Small tables with named rows and columns. After each table, cells are looked up by row and column.

liboded:
|  | bovokab | lel |
|---|---|---|
| miz | 175 | 165 |
| muza | 177 | 149 |
| mupiger | 61 | 201 |
| rok | 165 | 150 |
| nedis | 96 | 74 |
| gup | 86 | 90 |
| sorami | 30 | 213 |
| genalaf | 76 | 67 |
| bepadu | 214 | 127 |
| bafam | 45 | 138 |
| mugov | 166 | 195 |
| pububu | 221 | 60 |

What is the lel of sorami in liboded? 213
What is the bovokab of muza in liboded? 177
What is the lel of muza in liboded? 149
What is the lel of rok in liboded? 150
What is the bovokab of gup in liboded? 86
What is the bovokab of rok in liboded? 165
What is the lel of genalaf in liboded? 67
What is the bovokab of genalaf in liboded? 76
What is the bovokab of mupiger in liboded? 61
What is the bovokab of bafam in liboded? 45
What is the lel of miz in liboded? 165
What is the lel of bepadu in liboded? 127
What is the bovokab of miz in liboded? 175
What is the bovokab of sorami in liboded? 30
What is the lel of nedis in liboded? 74
What is the bovokab of mugov in liboded? 166
What is the bovokab of nedis in liboded? 96
What is the bovokab of bepadu in liboded? 214
What is the lel of pububu in liboded? 60
What is the lel of mugov in liboded? 195

liv =
|  | bib | patetep | subebaf | demakol | tagiv | zuli | nik |
|---|---|---|---|---|---|---|---|
| lakib | -590 | -565 | -496 | -596 | -538 | -378 | -634 |
| kenuz | -502 | -578 | -547 | -611 | -524 | -575 | -569 |
| fevanev | -541 | -582 | -566 | -628 | -484 | -590 | -613 |
| gibigep | -536 | -493 | -573 | -560 | -546 | -605 | -273 |
| lilat | -535 | -475 | -565 | -632 | -524 | -529 | -614 |
| gabafig | -257 | -563 | -575 | -645 | -585 | -538 | -607 |
| gav | -565 | -595 | -579 | -542 | -464 | -591 | -572 |
| nufeki | -515 | -491 | -624 | -612 | -276 | -623 | -523 |
| palago | -568 | -553 | -523 | -389 | -644 | -630 | 775 |
| pabu | -541 | -557 | -600 | -597 | -456 | -568 | -532 |
| fos | -96 | -658 | -587 | -645 | -612 | -391 | -621 |
| lelan | -621 | -638 | -580 | -423 | -577 | 374 | -656 |

What is the demakol of gibigep in liv?
-560
What is the zuli of nufeki in liv?
-623
What is the tagiv of nufeki in liv?
-276
What is the bib of lakib in liv?
-590
What is the bib of lilat in liv?
-535
What is the subebaf of nufeki in liv?
-624
What is the nik of fevanev in liv?
-613
What is the tagiv of lakib in liv?
-538
What is the patetep of lilat in liv?
-475
What is the demakol of lelan in liv?
-423
What is the nik of gibigep in liv?
-273
What is the tagiv of pabu in liv?
-456
What is the demakol of gav in liv?
-542
What is the subebaf of lakib in liv?
-496
What is the patetep of lakib in liv?
-565
What is the patetep of nufeki in liv?
-491

les:
columns: sel, lurek, laf, dov
tezuda: [21, -49, 67, -57]
lotofes: [-82, -9, 49, 40]
naz: [-82, -9, 45, 42]
kibe: [-84, -13, 47, 38]
bepep: [18, -51, 69, -53]
mub: [62, -12, -65, -60]
deriv: [-43, 31, -89, 33]
rapobe: [18, -48, 68, -57]
tig: [-48, 24, -95, 39]
ruka: [18, -49, 72, -52]

What is the dov of tig in les?
39
What is the lurek of rapobe in les?
-48
What is the sel of bepep in les?
18
What is the lurek of mub in les?
-12
What is the sel of ruka in les?
18
What is the laf of naz in les?
45
What is the laf of mub in les?
-65
What is the lurek of tezuda in les?
-49
What is the sel of tig in les?
-48
What is the dov of rapobe in les?
-57
What is the dov of kibe in les?
38
What is the sel of rapobe in les?
18
What is the sel of kibe in les?
-84
What is the sel of lotofes in les?
-82
What is the laf of kibe in les?
47
What is the laf of tig in les?
-95
What is the sel of deriv in les?
-43
What is the dov of lotofes in les?
40

Table lon
columns: pakapap, gel, lomo, nak, seda, voginak, dinogab, pesis, ruseb
kun: [4.30, 5.90, 8.76, 3.36, 1.33, 3.18, 8.27, 7.03, 5.67]
godola: [5.33, 4.81, 6.27, 4.98, 2.12, 2.80, 5.46, 7.20, 9.21]
zaso: [6.27, 5.74, 2.43, 5.79, 7.88, 3.55, 3.85, 4.68, 6.12]
nudume: [6.31, 2.93, 6.48, 5.28, 3.28, 5.18, 5.63, 6.85, 6.39]

What is the lomo of nudume in lon? 6.48
What is the pakapap of nudume in lon? 6.31
What is the seda of zaso in lon? 7.88
What is the ruseb of nudume in lon? 6.39
What is the pakapap of zaso in lon? 6.27
What is the pesis of zaso in lon? 4.68
What is the nak of godola in lon? 4.98
What is the seda of kun in lon? 1.33
What is the lomo of kun in lon? 8.76
What is the dinogab of godola in lon? 5.46
What is the ruseb of zaso in lon? 6.12
What is the lomo of zaso in lon? 2.43
What is the voginak of godola in lon? 2.80
What is the voginak of zaso in lon? 3.55
Row with the largest ruseb: godola

pav:
	zuteneg	vemora	vib	zusebof
vabe	-0.276	0.387	0.834	0.425
govegum	0.132	-0.132	-0.133	0.350
navopil	0.109	0.156	-0.022	0.646
pemo	-0.104	0.600	0.769	0.686
tosop	0.224	0.762	-0.250	0.082
dem	0.541	0.584	0.024	-0.255
lidafur	0.286	0.326	-0.065	0.390
vumugug	0.069	0.079	0.870	0.561
pelagi	-0.086	0.245	0.727	0.474
bifa	0.416	-0.001	-0.268	-0.207
pavo	0.523	0.262	-0.055	-0.259
febakem	-0.411	0.402	0.617	0.247
bodar	0.682	-0.557	-0.364	0.179

dem, zusebof -> -0.255
tosop, vemora -> 0.762
pavo, zusebof -> -0.259
lidafur, vemora -> 0.326
lidafur, vib -> -0.065
vabe, vemora -> 0.387
dem, zuteneg -> 0.541
febakem, zusebof -> 0.247
febakem, vib -> 0.617
vumugug, vemora -> 0.079
pemo, vib -> 0.769
vabe, zuteneg -> -0.276
pavo, vemora -> 0.262
vumugug, vib -> 0.870
vabe, vib -> 0.834
pavo, vib -> -0.055
navopil, vemora -> 0.156
navopil, zuteneg -> 0.109
pemo, zusebof -> 0.686

Table nubo
          zut   rora
kinol   33096  71993
zegi    51882  54580
piga    21948  81767
raza    55741  39627
zosik   55063  71439
ruvidi  54427  24480

zut of zegi: 51882
rora of zosik: 71439
zut of kinol: 33096
rora of ruvidi: 24480
rora of piga: 81767
rora of kinol: 71993
rora of raza: 39627
zut of zosik: 55063
zut of piga: 21948
zut of ruvidi: 54427
rora of zegi: 54580
zut of raza: 55741
Which row has the largest rora? piga

Table mufoga
columns: zilales, lazovev, vufidit, zaf
zonot: [3121, 4161, 5408, 8811]
zez: [1962, 4402, 5493, 8423]
nonef: [5689, 2716, 5507, 4207]
murizo: [7678, 4123, 5398, 7099]
zab: [6445, 1898, 7154, 3779]
fupe: [1581, 6230, 6927, 1931]
gugito: [6856, 4900, 4698, 4538]
dad: [7617, 5520, 5619, 6003]
sudomak: [7905, 6725, 5902, 5165]
pim: [4412, 4628, 6918, 2747]
seg: [2533, 6286, 6999, 1342]
nedaz: [5608, 3231, 8579, 2566]

murizo, lazovev => 4123
zab, vufidit => 7154
nonef, vufidit => 5507
nonef, zaf => 4207
fupe, zilales => 1581
zonot, lazovev => 4161
pim, zaf => 2747
zonot, zilales => 3121
seg, lazovev => 6286
gugito, vufidit => 4698
Which row has the largest lazovev? sudomak

